Every row comes from one small tree of marks. Brackets hold a mark, then the marks that hang from it, in the order of their numbers. Every link used is in the known rows. Which tree was each row made from?
Known rows:
(Z125 (Z307 Z93) Z499): |  -2 |   6 | -12 |  12 |  24 |  -9 |   5 |   8 |  -8 |  -7 |   0 |   6 |  -1 |   4 |   5 |  19 |  -2 | -35 | -16 |  -4 |  -8 |
(Z93 (Z125 Z283 Z499 Z503)): |  -2 |  -3 |   7 |  -7 | -22 |  -8 |  14 |  23 | -16 |  13 |  -6 |   2 |   7 |  -3 |  17 | -13 |  -1 |  -6 | -10 |   7 |  -1 |
(Z283 (Z499 (Z125 Z307) (Z503 Z268))): |  -1 |  -4 | -19 | -25 | -14 |   7 | -11 |  -5 |  18 |   9 |  -8 |  -5 |  -9 | -10 |  10 |  27 |  -4 | -20 |  21 |  25 | -12 |
(Z268 (Z307 Z93) Z499): | -10 |  18 | -22 |  25 |  32 |  -8 |   2 |   5 |  -9 | -18 |  15 |   4 | -26 |  16 |  -2 |   3 |  21 | -30 | -14 |  -3 |  13 |
(Z283 (Z499 Z503)): | -37 | -12 | -10 |   7 | -12 |  -4 | -11 | -11 |   9 |  -5 |   0 |   5 |  -6 |  -3 |  37 |  21 |   5 | -29 |   2 |  24 |  23 |
(Z307 (Z93 Z125)): | -11 |   1 |  12 |  18 |   7 |  10 |   2 |  -8 | -14 |   2 |   5 | -11 | -24 |  21 |  -2 |   7 |   3 |  -6 | -14 |  16 |  20 |
(Z93 Z125): |  -3 |  -1 |  19 |   7 | -11 |   7 |   2 | -17 |  -9 |   1 |  -9 | -22 | -16 |  22 |  11 |   8 |   5 |  -9 | -11 |   9 |  28 |
(Z125 Z283 (Z307 Z93) Z503): |   0 |  15 |   1 | -16 |   7 |  -5 |  14 |  25 |  -4 |   1 |  10 |  13 |  -9 |   0 | -18 |   4 |   1 | -30 | -23 |  14 | -22 |
(Z503 (Z268 Z499)): |  -5 |   4 | -11 |  12 |  -6 |  -8 | -22 | -15 |   6 |  -7 |  13 | -26 | -13 |   4 |  10 |  14 |   2 | -17 | -12 |  15 |  21 |
(Z499 Z125): |  -7 |   7 |   8 |  -4 |  -7 |   9 | -10 | -19 |  -2 |   1 | -13 | -24 |  -9 |  19 |   4 |   6 |  11 | -20 |   0 |  18 |  21 |
(Z307 Z93): | -21 |   9 |   7 |  18 |  11 |   1 | -12 | -10 |  -4 | -11 |  11 |  -5 | -16 |  16 |   1 |  14 |   8 | -26 | -17 |  20 |  16 |
(Z93 (Z125 Z283 Z307 Z499 Z503)): |  17 |   0 |   2 | -20 | -14 |  -8 |  31 |  30 | -12 |  16 | -14 |   5 |   8 |  -3 |   9 |  -6 |  -4 | -12 | -12 |  -5 | -21 |
(Z283 (Z499 Z125 Z503)): | -29 |  -7 | -17 |  -4 | -12 |   5 | -10 | -10 |   8 |   4 | -13 |  -1 |  -5 |   1 |  28 |   9 |  10 | -18 |  14 |  31 |  23 |
(Z125 Z307 Z503): |  -1 |   0 |  15 | -16 | -16 |  -4 |   3 |  -1 |   3 |  -8 |  -3 |  12 | -19 |   4 |   8 |  10 |   1 | -46 | -10 |  -1 |  -8 |
(Z503 (Z268 Z307 Z499)): |   5 |  16 | -15 |   6 |   7 |  -9 | -13 |  -6 |   2 | -19 |  12 | -18 | -18 |  11 |   6 |  17 |  12 | -26 |  -3 |  -5 |   7 |
(Z268 (Z499 (Z125 Z283) Z503)): |  -6 |  10 | -29 | -13 |  -8 |   5 |   7 |  10 |  -1 |  25 | -14 | -14 |   1 |  -2 |   7 | -10 |  26 | -20 |  -7 |  37 |  23 |
(Z268 (Z499 Z125 Z503)): | -16 |  -2 | -24 |   0 |  -9 |   8 |  -3 |  -6 |   4 |  17 | -12 |  -2 | -12 |   2 |  20 |  -6 |  25 | -29 |   0 |  29 |  30 |
(Z499 (Z125 Z283 (Z503 (Z268 Z307)))): |  13 |  24 |   4 | -43 | -11 |   2 |  -7 |  15 |   0 |   0 |   0 | -12 |  -8 |   8 | -14 |   0 |  10 | -16 |  13 |  15 | -29 |
(Z268 (Z307 Z93)): | -12 |  18 |   2 |  12 |  24 |   0 |  -3 |  -3 | -10 | -20 |  11 |   1 | -23 |  23 |  -5 |  18 |  17 | -36 |  -7 |   0 |   0 |
(Z93 (Z125 Z283 Z307)): |  28 |  10 |   8 | -17 |  -6 |   6 |  28 |   9 |  -8 |  14 | -14 | -30 |  -4 |  12 | -11 |  10 |   2 |  -8 | -18 |  -1 |   2 |

Which tree is each row?
|   9 |  21 |  -3 |  -9 |  19 |  -1 |  12 |  14 |  -6 |   3 |   4 | -15 |  -3 |   7 | -21 |  16 |   3 | -26 | -25 |  10 | -12 | : (Z125 Z283 (Z307 Z93))
|  -7 |   4 | -10 | -17 |   9 |  20 |   5 |   2 |   1 |  15 | -11 |  13 | -19 |   7 | -10 |  13 |  16 | -40 |   2 |  27 |  -6 | : (Z499 (Z125 (Z307 Z93)) Z503)
| -11 |  11 | -17 | -19 |  -6 |  -9 | -10 |  13 |  10 |  -3 |   8 | -10 |   1 |  -9 |  13 |  30 |   8 | -21 |  10 |  18 | -13 | : (Z125 (Z283 (Z499 (Z503 (Z268 Z307)))))
|  -8 |   7 | -10 | -17 | -11 |  -5 | -19 |   5 |  11 | -17 |   7 |   5 | -18 |   5 |  13 |   6 |  -2 | -10 |  29 |   6 | -17 | : (Z283 (Z499 (Z125 (Z503 (Z268 Z307)))))
| -15 |  -4 |  10 |  -2 | -22 | -17 | -23 |  -1 |   4 |  -9 |   8 |   8 |  -2 |  -9 |  23 |  14 |  -8 | -29 |   1 |  12 | -10 | : (Z125 Z499 (Z503 Z268))
|  24 |  20 |  -5 | -31 |   0 |   8 |  16 |   7 |  -3 |  15 | -20 | -33 |   5 |  10 | -17 |   4 |   8 | -18 | -10 |  11 |  -5 | : (Z499 (Z125 Z283 Z307))
|  -9 |  -5 |  -6 |  14 |  -3 |   0 |  -8 |  10 |  -3 |   5 |  28 |  12 | -34 |   1 |   1 |  -8 |  -5 |   1 | -11 |  23 |   5 | : (Z307 (Z93 (Z125 (Z503 (Z268 Z499)))))
|  -4 |   6 |   4 | -14 | -22 | -19 | -15 |  17 |  -1 |   3 |   7 |  -4 |  13 | -15 |  12 |   8 |  -8 | -18 |  -5 |  18 | -17 | : (Z125 Z283 Z499 (Z503 Z268))
|   8 |  10 |  11 | -29 | -15 |  -7 |  16 |  18 |  -1 |   0 |  -5 |   1 |  -4 |  -2 |  -5 |   4 |   0 | -33 | -19 |   3 | -16 | : (Z125 Z283 Z307 Z503)
|  -3 |   3 |  -9 | -19 |  -8 | -17 |  14 |  23 |   5 |  -5 |   3 |   2 |   3 |  -9 |  11 |   5 |  -9 | -17 | -10 |   4 | -15 | : (Z125 (Z283 Z499) Z307 Z503)
|  -3 |  11 |  -6 |  -9 | -18 | -15 | -11 |  13 |   4 |   3 |  17 | -10 |  -4 | -12 |   3 |  -4 |  -1 | -13 | -15 |  22 |  -1 | : (Z125 Z283 (Z503 (Z268 Z499)))
|   3 |  -2 |  -8 | -26 | -16 |  -2 |  -9 |   3 |  15 |  -2 |   3 |   1 | -13 |  -7 |   8 |  11 | -17 | -11 |  16 |  13 | -22 | : (Z283 (Z499 (Z125 Z307 (Z503 Z268))))
|  13 |  11 | -10 | -40 | -11 |  15 |  15 |  10 |   2 |  25 | -26 | -14 |   4 |   0 |  -8 |  10 |  18 | -34 |  -1 |  24 |  -7 | : (Z499 (Z125 Z283 Z307) Z503)
| -23 |   3 |  -5 |  -5 | -14 | -18 |   0 |  14 |   3 |  -7 |   7 |   1 |   4 |  -7 |  23 |  -3 |  -6 |  -9 |  -7 |  16 |   1 | : (Z125 (Z283 Z499) Z503)
|   5 |  23 | -23 | -19 |   0 |  -5 |  12 |  26 |  -7 |   2 |  -6 |   0 | -10 |   5 |  -2 | -27 |  24 | -16 |  -1 |   4 |  -3 | : (Z268 Z307 (Z499 (Z125 Z283 Z503)))
|   0 |   9 |  -5 |  16 |  13 |  -4 |  14 |  20 | -20 |  14 |  -2 | -15 |   7 |   7 |   2 |  -1 |   1 |   3 | -18 |  12 |   7 | : (Z307 (Z93 (Z125 Z283 Z499)))
|  -1 |  17 | -20 |  20 |  28 |  -8 | -16 |   2 |  -1 | -17 |  26 |  -5 | -26 |  10 |  -9 |  13 |  12 | -21 |  -7 |   5 |  -2 | : (Z503 (Z268 (Z307 Z93) Z499))
|   9 |   2 |  -3 | -39 | -17 |  19 |  -9 | -10 |  13 |  13 | -13 |  -8 | -13 |  -1 |  -5 |  27 |   6 | -37 |  13 |  27 | -11 | : (Z499 (Z125 Z307) (Z503 Z268))
| -13 |   0 | -13 |  10 |  13 |   6 |  13 |  13 | -16 |   5 |  -4 |  24 | -15 |  10 |  15 |  14 |  20 | -28 |   5 |   4 |  -2 | : (Z268 (Z307 (Z93 (Z125 (Z499 Z503)))))
| -10 |   3 |  -2 |   4 |  -3 |  -6 |  12 |  29 | -21 |  14 |   6 |  12 |   0 |  -2 |   5 | -14 |  -2 |   0 | -15 |  16 |  -9 | : (Z307 (Z93 (Z125 Z283 Z499 Z503)))
|   8 |  -5 |  -4 | -17 | -12 |  -7 |  28 |  27 |  -2 |   6 |  -4 |   0 |  -5 |  -3 |  11 |  -3 | -15 |   4 |  -8 |  -1 | -12 | : (Z93 (Z125 (Z283 Z499) Z307 Z503))
|  -7 |   5 |  -5 | -13 | -19 |  -8 | -15 |   8 |   2 |  14 |  -2 | -12 |  19 | -14 |  16 |  25 |   7 | -28 |  -2 |  30 |  -7 | : (Z125 Z283 (Z499 (Z503 Z268)))
|  -4 |  -6 | -11 | -17 |  -9 |  -4 |   6 |   7 |   7 |  -4 |  -7 |  11 | -13 |   1 |  17 |  -2 |  -7 | -17 |   9 |   5 |  -8 | : (Z283 (Z499 (Z125 Z307 Z503)))
|  17 |  24 |   3 |  -9 |  13 |   8 |   6 |  15 | -14 |   1 |  13 | -25 | -16 |  17 | -25 |  16 |   6 |   2 |  -3 |   9 | -17 | : (Z503 (Z268 (Z307 (Z93 (Z125 Z283)))))
|   3 |   1 | -17 |  -6 |   4 |   0 |   3 |  -4 |   8 |  -2 | -13 | -17 |  -6 |   8 |  12 |   9 |  -6 | -11 |   6 |   2 |   6 | : (Z283 (Z499 (Z125 Z307)))
